Below are the code and all the weights of a small trained network. Each question names an input and a target symbol and asks about switching units off, where a switched-off unit gives its printed mean instead of its output.

import numpy as np


def w(rows, s, z=0):
    codes = np.array(rows[::2]) - 128.0
    scale = np.full(codes.shape[1], s)
    scale[-1] = z or s
    return codes * scale


def norm(h):
    return h / np.sqrt((h * h).mean(-1, keepdims=True) + 1e-5)


def f(y):
    return np.maximum(y, 0)


def softmax(a):
    e = np.exp(a - a.max(-1, keepdims=True))
    return e / e.sum(-1, keepdims=True)


def log_softmax(a):
    a = a - a.max(-1, keepdims=True)
    return a - np.log(np.exp(a).sum(-1, keepdims=True))


def net(x, mask):
    ids = ['αγδεζηθλμξπστφψ'.index(c) for c in x.split()]
    T = len(ids)
    res = E[ids] + P[:T]
    u = 0
    for l in range(2):
        q, k, v = (norm(res) @ M[l].T for M in (Q, K, V))
        z = softmax(np.where(np.tri(T) > 0, q @ k.T / 3**0.5, -1e9)) @ v
        res = res + np.where(mask[u], z, O[l][:, -1]) @ O[l][:, :-1]
        u += 1
        y = f(norm(res) @ A[l][:, :-1].T + A[l][:, -1])
        res = res + np.where(mask[u : u + 8], y, B[l][:, -1]) @ B[l][:, :-1]
        u += 8
    return log_softmax(norm(res)[-1] @ U[:, :-1].T + U[:, -1])


Q, K, V, O, A, B = {}, {}, {}, {}, {}, {}
E = w([
[148,129,203,181,171,126,148,70,177],'α',
[120,162,133,167,84,182,121,217,32],'γ',
[129,137,152,89,178,144,114,115,186],'δ',
[101,132,188,192,136,80,145,105,184],'ε',
[172,163,127,209,56,118,113,85,56],'ζ',
[93,164,85,158,86,62,176,158,174],'η',
[247,139,102,76,120,133,106,233,64],'θ',
[162,131,109,209,98,146,186,148,161],'λ',
[102,116,122,169,97,144,188,99,173],'μ',
[78,109,53,115,162,193,59,142,157],'ξ',
[129,127,114,151,153,97,95,132,80],'π',
[53,131,101,106,121,136,189,146,88],'σ',
[157,131,72,134,115,175,110,102,171],'τ',
[143,161,103,137,120,169,232,140,94],'φ',
[111,159,183,93,140,106,112,145,158],'ψ',
],0.016)
P = w([
[91,2,123,59,138,133,86,86,94],'0',
[126,208,109,182,166,78,176,119,111],'1',
[130,125,145,99,51,144,63,162,150],'2',
[114,208,96,180,168,87,158,125,120],'3',
[141,128,142,113,57,145,68,169,146],'4',
[85,194,60,172,171,140,98,139,107],'5',
[148,128,138,123,54,149,75,182,143],'6',
[94,198,66,201,165,125,120,134,119],'7',
[152,122,134,130,69,152,81,188,124],'8',
],0.0094)
Q[0] = w([
[188,38,76,95,77,30,153,205,92],'0.h1',
[68,237,46,252,160,170,138,176,116],'0.h1',
[32,235,91,161,231,59,183,2,61],'0.h1',
],0.0082)
K[0] = w([
[165,232,90,99,116,89,131,195,117],'0.h1',
[132,4,56,135,136,147,152,142,108],'0.h1',
[103,42,125,92,141,50,160,20,52],'0.h1',
],0.012)
V[0] = w([
[88,53,32,111,79,3,110,158,108],'0.h1',
[158,41,223,135,232,217,170,111,148],'0.h1',
[140,161,60,89,147,135,222,229,202],'0.h1',
],0.0073)
O[0] = w([
[233,154,16,151,26,92,158,147,151,253],'0.h1',
[155,152,186,182,201,168,146,254,72,94],'0.h1',
[140,150,167,72,225,91,65,65,175,139],'0.h1',
],0.0064,0.0023)
A[0] = w([
[82,225,45,50,163,165,157,144,85,216],'0.n1',
[51,222,104,140,197,152,217,143,146,136],'0.n2',
[108,168,53,160,89,88,132,100,60,224],'0.n3',
[162,96,153,25,121,253,219,1,94,27],'0.n4',
[222,186,173,38,106,175,139,93,84,140],'0.n5',
[109,50,142,105,93,15,101,149,138,3],'0.n6',
[162,189,174,145,121,225,106,92,131,125],'0.n7',
[185,37,191,158,111,190,106,92,205,163],'0.n8',
],0.0089,0.0017)
B[0] = w([
[156,141,180,199,103,88,204,121,152,242],'0.n1',
[156,128,109,145,149,128,12,98,111,224],'0.n2',
[104,134,179,103,177,136,88,47,173,254],'0.n3',
[68,227,94,193,129,152,179,91,46,181],'0.n4',
[81,130,94,201,113,172,70,124,135,215],'0.n5',
[111,130,88,162,158,48,113,186,51,150],'0.n6',
[118,157,127,134,139,52,109,148,122,207],'0.n7',
[174,142,150,82,51,110,155,81,156,238],'0.n8',
],0.011,0.006)
Q[1] = w([
[55,94,182,65,3,79,138,100,85],'1.h1',
[155,172,82,151,116,143,172,118,227],'1.h1',
[136,66,162,23,38,164,31,156,151],'1.h1',
],0.014)
K[1] = w([
[109,238,186,168,58,20,108,82,173],'1.h1',
[191,94,68,65,108,169,179,83,141],'1.h1',
[157,199,177,112,89,146,10,164,206],'1.h1',
],0.013)
V[1] = w([
[198,132,103,3,145,254,17,125,117],'1.h1',
[73,188,192,105,124,181,167,22,74],'1.h1',
[153,175,197,146,134,117,78,147,18],'1.h1',
],0.0098)
O[1] = w([
[151,154,88,105,132,248,47,104,188,211],'1.h1',
[84,126,63,206,129,86,128,110,136,229],'1.h1',
[128,100,155,116,91,102,28,92,188,10],'1.h1',
],0.011,0.0014)
A[1] = w([
[83,92,100,88,40,77,118,215,211,106],'1.n1',
[82,101,64,104,101,169,126,68,156,90],'1.n2',
[111,161,135,52,213,225,182,117,146,2],'1.n3',
[53,117,200,138,58,139,213,115,142,86],'1.n4',
[176,121,59,76,55,113,108,150,93,169],'1.n5',
[71,109,99,170,119,57,213,165,108,56],'1.n6',
[128,140,164,176,76,70,101,131,208,56],'1.n7',
[120,87,252,68,154,154,131,104,187,36],'1.n8',
],0.013,0.0035)
B[1] = w([
[164,236,165,218,209,118,106,191,104,169],'1.n1',
[150,167,233,62,82,81,158,139,71,222],'1.n2',
[5,69,172,76,203,139,147,113,89,173],'1.n3',
[137,81,82,193,112,211,123,133,207,185],'1.n4',
[180,97,67,138,195,103,117,125,76,208],'1.n5',
[124,153,126,13,129,162,54,138,183,222],'1.n6',
[118,58,111,91,117,204,190,146,67,254],'1.n7',
[121,143,120,194,161,43,226,51,210,175],'1.n8',
],0.013,0.0079)
U = w([
[148,36,197,191,136,88,211,85,164,124],'α',
[111,77,193,194,97,188,93,208,59,144],'γ',
[146,162,212,104,169,139,114,51,245,136],'δ',
[153,116,209,90,75,92,140,235,195,250],'ε',
[111,29,143,150,45,150,60,31,118,58],'ζ',
[119,227,70,66,193,70,105,210,173,57],'η',
[202,124,138,108,159,203,1,155,136,143],'θ',
[221,80,110,136,111,222,220,186,146,55],'λ',
[69,107,48,86,68,195,131,147,218,177],'μ',
[80,134,153,60,225,212,169,149,97,136],'ξ',
[117,57,94,135,182,25,41,118,78,153],'π',
[64,102,83,110,129,35,190,150,177,234],'σ',
[184,213,102,37,93,110,196,87,104,64],'τ',
[68,211,69,231,159,152,115,90,136,116],'φ',
[190,203,228,175,211,88,165,184,127,88],'ψ',
],0.0095,0.002)

Each question gives the input, a string of symbols that net reads in full, and the target symbol t.
The units are the heads (3 rows each of Q, K, V and O) and the neurons (one row each of A and B). Each row of codes is followed by its name. A weight is (code - 128) times the scale printed after its matrix; where a second scale follows, it is the last column's (O, A, B and U).
mask holds one flag per unit, layer by layer, with each layer's heads first. A switched-off unit (its flag False) gives its mean, the last column of its rows in O or B, instead of its output. The means were averaged over made-up inputs and are rounded, as every weight is.
A unit's drop is (log p(t) with every unit on - log p(t) with that unit switched off) / (log p(t) with every unit on - log p(t) with every unit switched off).
The circuit of an input: a set's keep is (log p(t) with only the set's units on - log p(t) with every unit switched off) / (log p(t) with every unit on - log p(t) with every unit switched off). Starting from the 12 units with the biggest drops (on a tie, the unit counted first), units are removed one at a time, each time the one whose removal leaves the highest keep (on an exact tie, the one counted first), for as long as the keep stays at least 0.8.
circuit, biggest first: the units of the circuit, biggest drop first
most important unit: the unit with the biggest drop
k most important neurons: the k neurons with the biggest drops, biggest first
top k neurons in layer l: the k neurons of layer l with the biggest drops, biggest first
input θ α τ θ ξ, target ξ: 2 most important neurons	[1.n3 0.n4]
input γ ζ ζ δ τ φ τ μ, target ζ: circuit, biggest first	[0.n2 1.h1 1.n7]
input μ τ τ τ λ τ λ ψ, target η: circuit, biggest first	[1.h1 1.n6]
input ε τ ζ θ μ λ η ξ, target ε: circuit, biggest first	[1.h1 0.n1 1.n6 0.h1]
input ξ α τ ζ δ ε, target ξ: circuit, biggest first	[1.h1 1.n3 0.h1]
input λ θ α τ, target ψ: circuit, biggest first	[0.h1 1.h1]
input δ τ ξ ζ θ ψ φ ε, target θ: circuit, biggest first	[0.h1 1.h1 0.n1]
input ψ ξ λ ζ ψ φ, target α: circuit, biggest first	[1.h1 0.n1]
input δ τ λ σ τ γ θ ζ π, target π: most important unit	0.n6
input ξ π ψ η μ φ, target ξ: circuit, biggest first	[1.h1 1.n3 0.n3]
input λ π τ λ θ φ ζ τ, target ψ: circuit, biggest first	[0.h1 1.h1 0.n1]
input ζ θ λ γ π σ, target μ: 2 most important neurons	[1.n6 1.n4]
input τ μ μ α, target φ: circuit, biggest first	[1.h1 0.n1 0.n4]
input ξ θ π τ φ ξ λ θ, target ξ: circuit, biggest first	[1.h1 1.n3 0.n2]
input π γ γ θ γ θ, target λ: most important unit	0.n1
input α τ γ θ θ θ η θ, target γ: top 2 neurons in layer 0	[0.n5 0.n1]
input ε η θ α ξ δ μ θ, target ε: 3 most important neurons	[0.n1 1.n6 0.n2]
input θ τ δ τ τ π τ ζ, target δ: 2 most important neurons	[0.n3 1.n8]
input τ λ τ τ α τ ξ τ ζ, target ζ: top 2 neurons in layer 0	[0.n7 0.n3]
input θ ε τ λ λ σ, target δ: most important neuron	[0.n2]
input τ μ γ π ψ, target ψ: 4 most important neurons	[1.n1 0.n1 0.n4 0.n2]
input ζ ζ α τ, target μ: top 2 neurons in layer 0	[0.n3 0.n2]
